Here is a tiny trained network, its code and every weight. The questions are about switching its units off for an input and a target symbol, where a switched-off unit gives its printed mean instead of its output.

import numpy as np


def w(rows, s, z=0):
    codes = np.array(rows[::2]) - 128.0
    scale = np.full(codes.shape[1], s)
    scale[-1] = z or s
    return codes * scale


def f(y):
    return np.maximum(y, 0)


def softmax(a):
    e = np.exp(a - a.max(-1, keepdims=True))
    return e / e.sum(-1, keepdims=True)


def log_softmax(a):
    a = a - a.max(-1, keepdims=True)
    return a - np.log(np.exp(a).sum(-1, keepdims=True))


def net(x, mask):
    ids = ['αδεζθλξσψω'.index(c) for c in x.split()]
    T = len(ids)
    res = E[ids] + P[:T]
    r = res
    for j in range(2):
        rows = slice(4 * j, 4 * j + 4)
        q, k, v = (r @ M[0][rows].T for M in (Q, K, V))
        z = softmax(np.where(np.tri(T) > 0, q @ k.T / 4**0.5, -1e9)) @ v
        o = O[0][rows]
        res = res + np.where(mask[j], z, o[:, -1]) @ o[:, :-1]
    y = f(res @ A[0][:, :-1].T + A[0][:, -1])
    res = res + np.where(mask[2:14], y, B[0][:, -1]) @ B[0][:, :-1]
    return log_softmax(res[-1] @ U[:, :-1].T + U[:, -1])


Q, K, V, O, A, B = {}, {}, {}, {}, {}, {}
E = w([
[110,177,153,139],'α',
[76,169,174,158],'δ',
[86,165,127,171],'ε',
[128,253,175,146],'ζ',
[186,97,239,65],'θ',
[138,130,100,149],'λ',
[126,115,105,117],'ξ',
[78,115,100,55],'σ',
[200,106,101,178],'ψ',
[149,4,81,145],'ω',
],0.016)
P = w([
[2,204,50,179],'0',
[46,199,27,164],'1',
[45,138,53,190],'2',
[150,54,130,95],'3',
[20,201,28,124],'4',
[52,98,41,156],'5',
[67,136,33,143],'6',
[134,54,97,92],'7',
[139,149,92,56],'8',
[84,243,46,63],'9',
[136,79,107,54],'10',
[37,130,8,123],'11',
],0.0052)
Q[0] = w([
[109,190,193,183],'H0',
[132,137,106,100],'H0',
[167,144,110,240],'H0',
[182,135,88,156],'H0',
[194,86,134,218],'H1',
[226,1,141,111],'H1',
[172,18,144,87],'H1',
[31,182,187,114],'H1',
],0.0073)
K[0] = w([
[111,52,109,3],'H0',
[150,154,200,220],'H0',
[186,181,216,104],'H0',
[23,116,235,98],'H0',
[112,181,255,92],'H1',
[93,157,131,122],'H1',
[94,189,175,167],'H1',
[247,155,231,111],'H1',
],0.0079)
V[0] = w([
[167,148,139,113],'H0',
[78,170,104,67],'H0',
[131,98,55,135],'H0',
[89,58,12,83],'H0',
[142,196,86,87],'H1',
[173,159,134,90],'H1',
[144,131,129,153],'H1',
[71,119,196,119],'H1',
],0.011)
O[0] = w([
[115,170,177,192,68],'H0',
[92,110,147,71,252],'H0',
[202,152,108,79,105],'H0',
[131,166,82,55,58],'H0',
[88,105,164,103,178],'H1',
[143,132,132,201,58],'H1',
[165,129,152,135,141],'H1',
[71,215,169,1,141],'H1',
],0.0086,0.003)
A[0] = w([
[161,125,97,162,33],'N0',
[195,171,153,77,142],'N1',
[139,83,14,105,171],'N2',
[83,52,104,51,97],'N3',
[124,29,212,69,130],'N4',
[125,202,99,108,68],'N5',
[78,130,113,105,97],'N6',
[211,137,58,225,253],'N7',
[215,91,225,51,138],'N8',
[70,104,107,87,94],'N9',
[195,5,84,2,253],'N10',
[133,131,174,153,112],'N11',
],0.0093,0.0032)
B[0] = w([
[67,165,175,146,132],'N0',
[89,60,74,241,170],'N1',
[207,34,137,76,203],'N2',
[208,142,43,92,204],'N3',
[92,254,17,207,200],'N4',
[113,67,88,137,185],'N5',
[134,193,96,74,184],'N6',
[186,31,211,193,203],'N7',
[36,135,99,197,188],'N8',
[205,195,80,52,191],'N9',
[185,115,163,194,254],'N10',
[100,104,142,201,154],'N11',
],0.0067,0.0053)
U = w([
[90,44,203,4,3],'α',
[144,164,188,1,3],'δ',
[99,143,52,22,253],'ε',
[70,138,195,116,253],'ζ',
[56,145,137,170,91],'θ',
[140,58,97,98,99],'λ',
[203,92,110,48,159],'ξ',
[174,189,12,39,3],'σ',
[194,47,174,179,247],'ψ',
[224,63,39,145,78],'ω',
],0.0075,0.0032)

Each question gives the input, a string of symbols that net reads in full, and the target symbol t.
The units are the heads (4 rows each of Q, K, V and O) and the neurons (one row each of A and B). Each row of codes is followed by its name. A weight is (code - 128) times the scale printed after its matrix; where a second scale follows, it is the last column's (O, A, B and U).
mask holds one flag per unit, heads first, then neurons. A switched-off unit (its flag False) gives its mean, the last column of its rows in O or B, instead of its output. The means were averaged over made-up inputs and are rounded, as every weight is.
A unit's drop is (log p(t) with every unit on - log p(t) with that unit switched off) / (log p(t) with every unit on - log p(t) with every unit switched off).
The circuit of an input: a set's keep is (log p(t) with only the set's units on - log p(t) with every unit switched off) / (log p(t) with every unit on - log p(t) with every unit switched off). Starting from the 12 units with the biggest drops (on a tie, the unit counted first), units are removed one at a time, each time the one whose removal leaves the highest keep (on an exact tie, the one counted first), for as long as the keep stays at least 0.8.
circuit, biggest first: the units of the circuit, biggest drop first
most important unit: the unit with the biggest drop
top k neurons: the k neurons with the biggest drops, biggest first
which heads matter: for each layer, one digit per head in row order, 1 if its drop is at least 0.15 and else 0, layers parted by /
drop of u: that unit's drop, to one decimal
input θ θ ω ξ δ ψ λ ω ξ, target ω: circuit, biggest first : H0; H1; N10
input σ ε ε λ ω ζ ω θ, target ω: top 3 neurons : N10; N3; N1
input ψ α ε ω ψ σ λ, target ψ: circuit, biggest first : H1; N7
input σ ε ε, target σ: circuit, biggest first : H0; N9; N3
input ζ ε ζ ζ ψ ε ε ε ζ ψ ζ ε, target ψ: circuit, biggest first : H1; H0
input ζ ε ε θ δ θ α ζ, target θ: circuit, biggest first : H0; N2
input λ ε ε ε ε ε ψ ω σ, target ω: circuit, biggest first : N10; H1; N3
input λ ψ ζ δ ε ε ψ, target ψ: which heads matter : 00
input ψ ψ ε, target ψ: circuit, biggest first : H1; N7
input ε ζ ζ ξ ε δ ω λ θ, target θ: circuit, biggest first : N8; N4
input ω ε θ, target ω: top 3 neurons : N10; N1; N3
input ω ω ε ε, target ω: most important unit : H0
input δ ψ ε θ δ ω ζ σ, target ω: circuit, biggest first : N10; N3
input α ε σ, target σ: top 2 neurons : N3; N9
input ε θ θ ψ δ, target ψ: top 2 neurons : N7; N4
input ε ε ε ε θ, target θ: top 3 neurons : N8; N4; N1
input ψ ψ ε ζ, target ψ: drop of H1 : 0.7
input ζ ψ α, target ψ: drop of N9 : 0.0
input ε ω ζ, target ω: drop of H0 : 0.7
input ε ε ζ ψ ψ ε δ, target ψ: drop of H1 : 1.5
